[100 = 0]
[102 122  93 102 109 101  85 131  69  91 143  71 123 105  88  66 140 106
  72  69 132 100  76 106  93  86 121  85  99  98  96  93 137  80  75 101
  77 116 112 102 120  73 102]  6
[ 86  74  83  90  94 107 107  84 117  81  53 121  78 103 114 127  89 102
 118 112 103 100 124 116 119 105  91 118 114  91 116 109  71 112 128 103
 111 117  85  85  73 119  99]  20
[111 119 114  74 111  98  91 119  74 106  99  81 106 109  99  91 108 100
  96  79 106 105  92  96  87  92 107  83  96  91  95 101 136 101  95  97
  92  90 100 111 103  85 101]  14
[103 126 113 106 108  91  90 121  60 113 132  59 121 104  92  91 127 100
  84  65 124 106  70  92  87  89 122  70  84  98  88  94 151  68  83  93
  73  94 110 113 115  73 101]  6
[ 86  71  76  87  91 105 116  73 129  77  54 117  58 117 115 133  80 100
 112 131 103 103 131 122 133 103  96 122 123  91 117 108  70 109 132 102
 115 123  68  88  71 122 107]  22
[105  91 117  89 108 115 105  92 128  84  50 128  25 109 108  84  76  99
 112 119  84 104 126 117 103  97  81 128 114  82 111 112  74 147 108 105
 126 107  82  95  87 119 107]  30
[123 105 133  74 130 110 110 116  95  80  62 114  37 116 107  64  83 101
  94  99  91 104 113 115  86  85  96 110  99  71 104 105 111 140  96 106
 118  98 103 103  95 106 107]  27
[117 103 138  77 115 108 116  93 102  97  61 126  49 117 104  97  77 103
 105 109  86 105 112 105  94  94  91 113  99  83  96 108  98 120 103 102
 100  94  96  99  83 110 104]  25
[ 78  79  83  80  99 101 110  79 119  90  71 117  81 115 113 144  84 100
 110 120 105 105 115 109 125 100 101 106 119  92 103 109  80  96 132 104
 110 122  80  96  72 116 104]  17
[123 103 126  85 125 110  98 121 105  68  60 113  29 103 110  48  83 103
  97  99  95 100 116 125  88  90  92 119 101  66 125 105 102 149  90 108
 119 102 103 100 104 102 105]  28
[123 119 137  64 135 105 111 119  86  90  61 108  40 114 107  66  82  99
  94  95  89 104 104 110  80  84 100  99  90  69 101 104 121 130 106 104
 114  88 105 109 101  97 106]  25
[106  93 121  93 110 115 105 106 109  77  74 122  61 102 105  76  86 110
 110 109  95 100 117 108  94  94  85 119 109  79 114 109  88 135  98 109
 104 102 101  90  91 113 102]  24
[ 98 106  91  82 111 108  91 123  91  73  94  85  82 108 105  80 110 100
  88  86 120  99 107 118 102  89 107  96 115  78 126 102 113 119 104 104
 121 117  95  98  98  93 104]  16
[ 89 108  78  80 104  93  86 114  75 104 111  68 110 109  98 102 122  94
  93  77 130 105  95 105 105  96 118  84 101  94 106  98 122  87 104  91
  94 111  90 105  98  86 102]  11
[ 87 104  75  83 100  93  88 107  85 106 108  68 118 105 100 122 116  92
 100  73 126 107 102 100 109  96 114  88 101  99 105 101 121  84 113  91
 100 111  82 101  88  89 101]  11
[147 123 121  66 131  96  93 155  72  63  90  75  45 105 106  46 108  97
  86  75 107  94 106 116  74  84 109  81  90  64 129  93 147 143  92 105
 125  89 118 109 114  79 100]  22
[104  83  97  79 101 102 116  78 114  91  50 122  61 113 113 129  68  95
 116 116  94 103 123 110 116 100  92 115 108  81 108 108  83 111 129  99
 118 108  81  93  72 115 103]  24
[ 90 118  71  81 118  96  77 135  71  92 131  52 117  99 102  84 126  97
  84  61 130 104  82 107  92  89 123  63  98  88 114  95 141  98  89 100
 109 112  97 112 113  75 104]  6
[ 67 105  50  95  92 100  93 110  83 102 137  67 154  98  99 128 120  91
  86  77 129 100  84  96 114  96 110  76 108 110 100  99 115  68 107  97
  96 121  84 100  97  85 101]  0
[146 113 143  72 132  94 109 128  92  75  66 103  39 114 106  55  90  99
  93  93  91 101 108 119  78  92 102 106  77  57 108  96 129 123  98 100
 113  77 116 108 103  92 104]  30
[ 87 117  83  98 114 104  70 149  74  86 145  60 120  86  98  61 133 106
  80  61 131 102  79 108  83  88 117  69  98  94 117  99 128 106  80 106
  97 111 108 108 126  74 101]  5
[ 45  86  46  90  94 106  99  67 114 110 102  94  98 114 104 139  92  90
  93 111 105 111  99 102 138  95 110  99 135 110  93 109  76  93 123 102
 119 143  63 106  80 106 111]  9
[ 97  93  88  78 120 112 105 111 104  68  64 110  34 111 114  83  87  98
  96  95 106 101 120 124 106  87  98 109 114  72 126 107  89 140 112 109
 131 122  88  96  90 109 106]  22
[110 109 109  62 107  92 111  94  78 113  82  87 114 116 102 126  98  96
 103  90 111 105 102  97 101  94 108  95  94  92  88 101 127  78 116  91
  80  92  92 104  82  91 100]  15
[ 82 107  73  79  95  90  91 100  75 119 119  73 140 112  95 133 119  91
  97  71 121 107  92  90 107  99 118  83  97 108  92  98 125  67 111  89
  92 111  80 101  91  85 101]  7
[126 117 116  87 116 109  88 138  78  74  95  87  76  99  99  51 111 101
  90  81 106  95 104 113  84  86 104  91 100  78 128  96 132 129  83 107
 108  93 111 101 111  81 102]  17
[108 134  99  83 126  98  81 154  57  99 130  56 111  97  95  61 119  99
  76  55 118 104  71  96  73  85 121  64  86  91 104  93 152 103  74 100
  99  90 113 120 124  67 103]  8
[ 81 107  46  91  97  97  89 123  76  94 140  64 145  92 102 109 131  93
  89  67 136  98  81 103 108  93 123  73  96 104 114  91 122  74 107  98
  89 116  91  99 107  78  99]  0
[141 113 135  79 119 104 108 125  84  69 102  98  52 115 102  54 100 102
  85  96 103  95 108 118  86  84 105 105  96  66 116  97 126 123  90 102
 104  92 113 101 108  88 103]  24
[107 103 105  87 103 101  99 100  84  94  92  89 100 113  99 100 108 103
  96  95 114 101 102 105  96  93 106 102 104  90 107 102 117  97  99  98
  92 107  98  97  98  91 101]  15
[100  97  90  72 115 100 102 108  96  90  71 103  88 110 113 121  86  97
 112  98 105 104 112 108 104  94 104  96 105  81 110 106 108 111 122 101
 116 104  89  99  78  97 102]  18
[115 126 118  96 111 101  84 136  63  94 124  90 107 103  88  64 129  99
  80  66 115 100  84 102  82  88 109  87  93  93 104  94 145 106  72  97
  92  96 117 106 120  75 102]  12
[112 109 111  92 108 111  91 128  87  71 104  87  85 105  98  62 115 105
  86  88 113  96 107 114  94  84 101  94 110  78 123 100 120 123  88 106
 101 108 104  97 103  90 103]  17

[102 102 107 100 104  95  82 106 100  86  97 101  98 116 104  94 102  95
  97]  9
[ 94 130  90  99  91 116  78  99 106 115 101 100 101 105  96 105 102  96
 105]  15
[104 126  95 100  97 106  50 102  98  86 103 101  97 111 114  93  90 100
  97]  25
[104 140 107 100 106 118  68 104 107  98  97  99  83 110  92 106 104 104
  91]  17
[ 94 151 103 105  99 121 112  95 108 129 102 100 103 119  94 104  83  96
 101]  13
[ 96  95  75 121  97 123   0  92 117  91  99  98 104 111  65  97  97  94
  96]  6
[ 97 124  88 103 100 119  14 100 105 107 102 100 108 103  92 105 109  94
 103]  3
[ 94 103 110  94  98  95 138 100  99  78 101 100 107 111  96 105 100  95
 100]  10
[104 160 112  96 107 114 110 108  96 127 102 100  92 113 111 103  97  97
  95]  17
[103  97 113  98 109  87 193  95  89  65  98  99  92  95  92  98  95  95
  96]  23
[102 132 102 105 100 127 100  98  98 130 101 100  94 111 108  97  98 102
 100]  12
[ 96 127 113 100 101  99  99 101  98 113 103  99 101 107 102 101  98  93
  97]  19
[107 138 112 100 103 111 118 104 100 103 101 100  95 113 102 101  93 100
  92]  18
[ 90 113 101 104  93  89  59  99  98  85 101 101 105 103 101 101 106  93
 104]  1
[105  89  95  97 100 116 143 102  97  97  98  99 100 116 101 108 100  92
  96]  14
[ 91 119  95 103  89 114 105  94 103  74 100 100  97 106  92 100  96 100
 105]  0
[100 134  88 110  98 128  51  97 110  92  99 100 106 108  80 101  99  93
 100]  7
[105 100  90 100  99 122 144  92 101  98  97  99  96 105  93  99  89  96
  95]  16
[ 99 113 114 106 103  90  64  97 110  89 100  99 105 132  92 100  84  94
  94]  12
[104 141 105 105 101 121  90 100  95 112  99 101  84 105 124  93  99 108
 101]  19
[ 96 123 109  95 101 113 145 101  95 122 102  99 100 109 101 106 101  95
  96]  17
[103 119  96 107 102 113 132  99 108  77  99 100  96 101  83 102  98 102
  95]  17
[103  84 110 103 106  93 105  95  98  73 100 101 112 116 109  99  96  97
  97]  21
[ 96 114 108 104 104  95  55  97  97 108 103  99 112 103  99 101  99  96
  99]  25
[108 111 103  95 108 126 170  95  99  94  98  99  98 100 106 104  88 100
  97]  15
[ 93 107  92 103  97 105  84  98 108 113 101 100 103 109 101  96  95  94
 102]  14
[105 119  98  99 107 105 137  98 100  74 100 100 104 108  96 106  94  94
 101]  21
[101 118 105  91 106 107 158 102  97  70  98 100 103 109  95 105 104  92
  96]  10
[ 92 117 109  97  97 110  75  96  95 128 101 100  97 112 132  94  93 109
  97]  30
[ 98 102  95  98  97 114  72  99 104 112 102  99 109  99  89 100  87  94
 105]  3
[ 91 151 101 101  94 103  91 104 100 100 102 100 103 103  97  99 102  92
 105]  7
[101 134 107  98 108 111  79  90  92  99 100 102  87 113 129 100  87 106
  99]  22
[100 121 111  90 102  98 112 105 102  74  98  99  86 112 108 101 102 104
  88]  17
[ 96 132 118  94  99  96 159 101  96 104 102 100  98 106 109 102  96  97
  99]  18
[102 143 106  98 105 125  86  97 102 131 100 101  95 117 105 108  88 102
 100]  16
[ 98 101  96 106 100 108  35  94 112  86  99  99  94 123 103  94  89 103
  92]  13
[ 95  99 111  81  92  98 200 101  82  71 102 101 100  97 115 109 108 101
 102]  20
[102 165 111  93 103 124 156 100  89 119 101 101  84 108 124 102  97 106
  98]  18
[103 130 105  89  94 113 184 103  88  89 103 102  92 102 116  99  97 103
  96]  21
[100 119 109  98 100 101  93  96 101  95 100 101  97 118 122  98  88 103
  92]  23
[ 94 124 106  95 102 102  64  90  95  72 101 100  94 121 112  99  94 107
  95]  30
[ 90 100  93 105  94  99 146  98 104 102 101 100 103 110  99 103  95  98
  97]  2
[ 98 142 111  89  93  91 158 108  96  87 101 102  97 108 114 102  97 104
  99]  13
[106 100  89 123 107 128   0  87 125 121  99  98 108 126  89  93  71  98
  92]  14
[102 101 106 108 100 108  83  92 110 103 101 100 109 124  97 101  80  97
  98]  16
[ 98 118  96  97  97 112  83  98 104 109 103  99 108 102 101 104  98  95
 105]  9
[ 98 122 103 108 105 137  41  90 109 141 101  99 104 124  91 104  85  97
  96]  11
[ 93 133 102  84  97 108 200 105  86 100 102 100 104  91  96 107 115  96
 102]  15
[ 94  95  94 107  96 121  86  91 107 128 101  99 108 111  98  99  90  97
  98]  11
[ 96 120 105 101 102  94  92  98 100 105 101 100 112 111 106 103  97  96
 100]  20
[101 143 112  95  99 117 193 101  94 114 102 100  96 109 108 102  92 100
  96]  15
[ 99  87 103  88  98  91  66  98 100  95 100  99 101 110 116 101  97 101
 100]  21
[ 93  92  97 111 106 115  57  95 109  91 100  98 104 109  66  97 101  93
  94]  0
[102  80  91 104 100 117   9  92 107 118  97  99 100  99  76  99  97  99
  97]  0
[103 128 104  94  94  94 114 103  97  75 102 101 103 110 113  97  93 101
  96]  20
[106  98  99 100 105 113  26  97 104  79  99 100  99 104  89  95  92 102
  98]  2
[ 94 123 111  99  97 100  68  95  90  98 102 100  92 101 124  97  96 104
  99]  29
[ 93 110 110  99  99  97  94  98 105 106 100  99  99 111 107  98  95  95
  96]  16
[ 98 102 113  83 102  76 177 103  92  56  99 101  98 119 116 108 108  99
  94]  17
[104 125  91 106  93 131 125 103 103 124  96 102  93 120 108 109  97 101
 103]  13
[ 88 109  93 114 103 112  26  92 110 100 100  98 101 116  74  97  95  93
  95]  6
[105  86  98  97 101 102 169  91  99  80  97  99  96  96  82 105  97  93
 101]  12
[ 98  97  98  92  97 124 200  94  93  85 100 101 100 106 109 110  94 102
 105]  16
[103 110 103  94 108 102 144  97  99  67 100 100 105 103  99 102  90  95
 100]  18
[ 95 126  91 117 102 120  45  93 115  97  99  99  98 119  79 102  87  96
  94]  17
[ 98 137 117  95 100  95 152 101  98 102 102 100 100 105 107  98  91  97
 101]  16
[ 90 121  97 106  94 106 102  93 107 114 100 100 106 117  97 107  90  97
 105]  10
[107  98 112 100 104  92  75  98 103  57 100 101 107 125 108  99  92 101
  90]  18
[ 93 112  89 104  97 100  67  99 104 114 101 100 106 106  93 100 103  91
 104]  8
[ 97 135  97 100  96 113 100 102 103 125  99 101 104 110 103 103 105 100
 104]  14
[103 133 101  96 102 106 122 102 103 109 102  99 103 103  99 104  96  94
 102]  13
[104 126  91 109 104 131  74  96 107 108 101  99 111 105  80 100  96  96
  96]  16
[ 92 101 102 105  96 105 109  97  99  62  98 101  99 123  98  99  97  99
  99]  1
[ 99 107 115  87 101  82 164  96  92  49 100 101  97 121 113 103 102 104
  93]  22
[100  78 111  98 104  95 113  90  93  53 102 100 109 104 106  97  94 102
 100]  25
[ 90 133  97 102  95 107  31  99  99  95 102  99 104 104 102  96 104  93
 105]  5
[104 109  93 108 100 119  35  96 112 118 100 100 105 110 112  95  89  98
 102]  9
[109 124  97 104 117 106  85 102 108  94  97  99  94 107  84 107  88  99
  98]  19
[105 116 113 106 105 110  59  97  97  89 102 101  93 112 113  96  91 103
  93]  28
[ 97 117  99 101 102 125 104  94 103 127 101 100 105 114  93 110  94  98
 101]  16
[ 94 111 107  95  94 104 126  98 103 104  99 100  97 111 113 102  92 101
  99]  14
[ 92 117 104  99  93 101 131 100  99  59 100 100  99 120  96  98  93  97
 100]  5
[ 97 135 100 100 102 118 114 100  99 122 103  99 107  94  88  97  99  97
 101]  19
